Here is a tiny trained network, its code and every weight. The questions are about switching its units off for an input and a target symbol, where a switched-off unit gives its printed mean instead of its output.

import numpy as np


def w(rows, s, z=0):
    codes = np.array(rows[::2]) - 128.0
    scale = np.full(codes.shape[1], s)
    scale[-1] = z or s
    return codes * scale


def softmax(a):
    e = np.exp(a - a.max(-1, keepdims=True))
    return e / e.sum(-1, keepdims=True)


def log_softmax(a):
    a = a - a.max(-1, keepdims=True)
    return a - np.log(np.exp(a).sum(-1, keepdims=True))


def net(x, mask):
    ids = ['βδεθλμξπσψω'.index(c) for c in x.split()]
    T = len(ids)
    res = E[ids] + P[:T]
    u = 0
    for l in range(2):
        r = res
        for j in range(3):
            rows = slice(3 * j, 3 * j + 3)
            q, k, v = (r @ M[l][rows].T for M in (Q, K, V))
            z = softmax(np.where(np.tri(T) > 0, q @ k.T / 3**0.5, -1e9)) @ v
            o = O[l][rows]
            res = res + np.where(mask[u + j], z, o[:, -1]) @ o[:, :-1]
        u += 3
    return log_softmax(res[-1] @ U[:, :-1].T + U[:, -1])


Q, K, V, O = {}, {}, {}, {}
E = w([
[123,12,129],'β',
[101,95,148],'δ',
[95,54,146],'ε',
[88,149,124],'θ',
[117,98,143],'λ',
[156,186,164],'μ',
[105,76,134],'ξ',
[93,69,129],'π',
[139,193,117],'σ',
[200,252,111],'ψ',
[187,78,151],'ω',
],0.013)
P = w([
[166,171,248],'0',
[76,192,229],'1',
[120,120,73],'2',
[175,68,114],'3',
[56,204,222],'4',
[98,132,42],'5',
[197,59,110],'6',
],0.017)
Q[0] = w([
[212,12,1],'0.h0',
[58,96,103],'0.h0',
[101,170,126],'0.h0',
[136,76,116],'0.h1',
[146,172,203],'0.h1',
[177,141,146],'0.h1',
[147,55,183],'0.h2',
[19,149,61],'0.h2',
[145,183,150],'0.h2',
],0.0099)
K[0] = w([
[117,63,77],'0.h0',
[126,73,66],'0.h0',
[232,60,170],'0.h0',
[164,190,62],'0.h1',
[208,102,194],'0.h1',
[159,131,177],'0.h1',
[126,123,74],'0.h2',
[91,233,31],'0.h2',
[255,169,163],'0.h2',
],0.009)
V[0] = w([
[255,121,160],'0.h0',
[184,155,87],'0.h0',
[194,126,107],'0.h0',
[107,235,131],'0.h1',
[66,199,80],'0.h1',
[116,206,104],'0.h1',
[85,115,119],'0.h2',
[118,210,111],'0.h2',
[44,85,73],'0.h2',
],0.0095)
O[0] = w([
[151,164,75,221],'0.h0',
[105,2,127,87],'0.h0',
[138,41,202,126],'0.h0',
[128,218,154,129],'0.h1',
[153,167,91,20],'0.h1',
[126,188,95,84],'0.h1',
[158,119,101,95],'0.h2',
[153,73,121,72],'0.h2',
[142,191,112,2],'0.h2',
],0.0087,0.0049)
Q[1] = w([
[111,129,190],'1.h0',
[111,74,105],'1.h0',
[112,118,72],'1.h0',
[126,98,105],'1.h1',
[214,153,136],'1.h1',
[106,124,63],'1.h1',
[155,83,5],'1.h2',
[146,128,207],'1.h2',
[103,92,122],'1.h2',
],0.017)
K[1] = w([
[166,142,212],'1.h0',
[77,94,133],'1.h0',
[65,125,111],'1.h0',
[6,114,86],'1.h1',
[183,70,114],'1.h1',
[102,123,68],'1.h1',
[4,88,79],'1.h2',
[151,118,220],'1.h2',
[113,224,98],'1.h2',
],0.013)
V[1] = w([
[10,94,94],'1.h0',
[41,167,175],'1.h0',
[71,83,123],'1.h0',
[185,142,85],'1.h1',
[253,86,238],'1.h1',
[89,87,61],'1.h1',
[125,59,174],'1.h2',
[130,106,110],'1.h2',
[145,89,114],'1.h2',
],0.013)
O[1] = w([
[119,169,205,88],'1.h0',
[140,175,182,154],'1.h0',
[24,174,185,128],'1.h0',
[119,74,145,76],'1.h1',
[109,113,76,252],'1.h1',
[140,97,154,61],'1.h1',
[27,139,91,190],'1.h2',
[118,149,96,113],'1.h2',
[2,101,72,121],'1.h2',
],0.0068,0.014)
U = w([
[60,91,121,18],'β',
[120,147,179,90],'δ',
[64,129,217,3],'ε',
[171,153,209,177],'θ',
[126,132,151,124],'λ',
[139,153,99,117],'μ',
[116,123,160,145],'ξ',
[111,111,218,186],'π',
[163,124,115,145],'σ',
[158,123,44,52],'ψ',
[146,2,97,226],'ω',
],0.014,0.0059)

Each question gives the input, a string of symbols that net reads in full, and the target symbol t.
The units are the heads (3 rows each of Q, K, V and O). Each row of codes is followed by its name. A weight is (code - 128) times the scale printed after its matrix; where a second scale follows, it is the last column's (O and U).
mask holds one flag per head, layer by layer. A switched-off head (its flag False) gives its mean, the last column of its rows in O, instead of its output. The means were averaged over made-up inputs and are rounded, as every weight is.
A unit's drop is (log p(t) with every unit on - log p(t) with that unit switched off) / (log p(t) with every unit on - log p(t) with every unit switched off).
The circuit of an input: a set's keep is (log p(t) with only the set's units on - log p(t) with every unit switched off) / (log p(t) with every unit on - log p(t) with every unit switched off). Starting from all 6 units, units are removed one at a time, each time the one whose removal leaves the highest keep (on an exact tie, the one counted first), for as long as the keep stays at least 0.8.
circuit, biggest first: the units of the circuit, biggest drop first
most important unit: the unit with the biggest drop
heads that matter: for each layer, one digit per head in row order, 1 if its drop is at least 0.15 and else 0, layers parted by /
drop when u is switched off: that unit's drop, to one decimal
input ψ ξ ξ ω π, target ω: most important unit => 1.h0
input σ ω π ψ, target ω: circuit, biggest first => [1.h1; 0.h2]
input ψ μ β ω σ, target ω: circuit, biggest first => [1.h0; 0.h2]
input ω π ψ ξ π, target β: heads that matter => 011 / 101
input μ λ ω ε ω, target ψ: circuit, biggest first => [1.h0; 1.h1]
input θ ψ π θ ω, target θ: heads that matter => 010 / 001
input β λ θ, target θ: heads that matter => 000 / 011
input ψ ω μ π ξ, target ω: heads that matter => 010 / 100
input μ θ ω σ π, target ψ: circuit, biggest first => [1.h0; 0.h1]
input ω ω π ω π, target β: circuit, biggest first => [1.h2; 0.h1; 1.h0]
input ω ω θ β β, target β: circuit, biggest first => [1.h2; 0.h2; 0.h1]
input θ λ ψ μ λ, target θ: circuit, biggest first => [1.h2; 0.h1]
input ω ω β, target β: circuit, biggest first => [1.h0; 1.h2]
input ψ π σ θ ω, target ω: heads that matter => 100 / 100
input ψ β μ ω β, target ω: circuit, biggest first => [1.h0]
input σ ω ω μ, target ω: heads that matter => 100 / 110
input σ ξ ψ ξ ω θ, target θ: heads that matter => 010 / 011
input ψ β ψ ξ μ, target ω: circuit, biggest first => [1.h0; 0.h2]
input ψ μ ε ω ω, target ω: heads that matter => 000 / 100
input ω σ β β ε, target β: circuit, biggest first => [1.h2; 1.h0; 0.h1]
input ψ ψ θ μ θ, target ω: circuit, biggest first => [1.h0]
input ω ω π π ψ, target β: drop when 0.h1 is switched off => 0.3
input ω λ ω π δ, target β: drop when 0.h1 is switched off => 0.2
input θ β π ω δ, target θ: drop when 0.h1 is switched off => 0.6
